Below is a small trained network, with its code and all its weights. Each question gives an input and a class and asks what happens when units are switched off, that is, made to give their printed mean instead of their output.

import numpy as np


def w(rows, s, z=0):
    codes = np.array(rows[::2]) - 128.0
    scale = np.full(codes.shape[1], s)
    scale[-1] = z or s
    return codes * scale


def f(y):
    return y / 2 * (1 + np.tanh(0.7978845608 * (y + 0.044715 * y**3)))


def log_softmax(a):
    a = a - a.max(-1, keepdims=True)
    return a - np.log(np.exp(a).sum(-1, keepdims=True))


def net(x, mask):
    res = np.array(x, float).reshape(1, 4) / 4 @ E
    y = f(res @ A[0][:, :-1].T + A[0][:, -1])
    res = res + np.where(mask, y, B[0][:, -1]) @ B[0][:, :-1]
    return log_softmax(res[-1] @ U[:, :-1].T + U[:, -1])


A, B = {}, {}
E = w([
[136,125,146,175,187,95,208],'x0',
[166,63,166,150,103,73,159],'x1',
[62,145,211,120,140,183,102],'x2',
[97,248,28,143,157,58,40],'x3',
],0.014)
A[0] = w([
[176,83,167,161,158,122,178,153],'N1',
[130,40,173,140,89,125,101,174],'N2',
[89,116,124,55,138,255,122,185],'N3',
[104,119,104,169,226,90,174,214],'N4',
[123,59,173,155,118,111,134,133],'N5',
[49,194,126,81,94,93,36,254],'N6',
],0.0098,0.0043)
B[0] = w([
[163,51,162,127,62,4,95,208],'N1',
[121,113,106,61,137,148,64,200],'N2',
[156,186,225,98,149,217,74,212],'N3',
[175,103,145,223,168,88,185,195],'N4',
[153,132,176,63,91,101,113,190],'N5',
[56,145,130,147,91,134,155,254],'N6',
],0.013,0.015)
U = w([
[85,151,1,100,75,57,92,120],'0',
[101,186,173,88,163,228,88,199],'1',
[237,118,120,188,147,100,187,10],'2',
[57,168,150,160,173,112,143,124],'3',
[210,81,128,40,111,70,64,141],'4',
],0.011,0.0011)

Each question gives the input, the list of numbers given to net, and the class t.
The units are the neurons (one row each of A and B). Each row of codes is followed by its name. A weight is (code - 128) times the scale printed after its matrix; where a second scale follows, it is the last column's (A, B and U).
mask holds one flag per neuron, in row order. A switched-off neuron (its flag False) gives its mean, the last column of its row in B, instead of its output. The means were averaged over made-up inputs and are rounded, as every weight is.
A unit's drop is (log p(t) with every unit on - log p(t) with that unit switched off) / (log p(t) with every unit on - log p(t) with every unit switched off).
The circuit of an input: a set's keep is (log p(t) with only the set's units on - log p(t) with every unit switched off) / (log p(t) with every unit on - log p(t) with every unit switched off). Starting from all 6 units, units are removed one at a time, each time the one whose removal leaves the highest keep (on an exact tie, the one counted first), for as long as the keep stays at least 0.8.
circuit, biggest first: the units of the circuit, biggest drop first
k most important neurons: the k neurons with the biggest drops, biggest first
drop when u is switched off: that unit's drop, to one decimal
input [-8,-6,3,8], class 1: circuit, biggest first : [N3]
input [5,-5,2,-4], class 2: circuit, biggest first : [N2, N6]
input [2,-4,-6,3], class 2: 2 most important neurons : [N4, N2]
input [4,-8,-3,3], class 3: circuit, biggest first : [N4, N6]
input [1,-1,0,0], class 2: circuit, biggest first : [N2, N5]
input [0,-3,6,6], class 3: 2 most important neurons : [N6, N2]
input [2,3,2,1], class 2: drop when N6 is switched off : 0.2
input [5,-5,-1,-7], class 4: drop when N1 is switched off : 0.3
input [5,5,-1,-2], class 4: drop when N1 is switched off : 0.5
input [4,6,-3,8], class 2: drop when N4 is switched off : 0.7
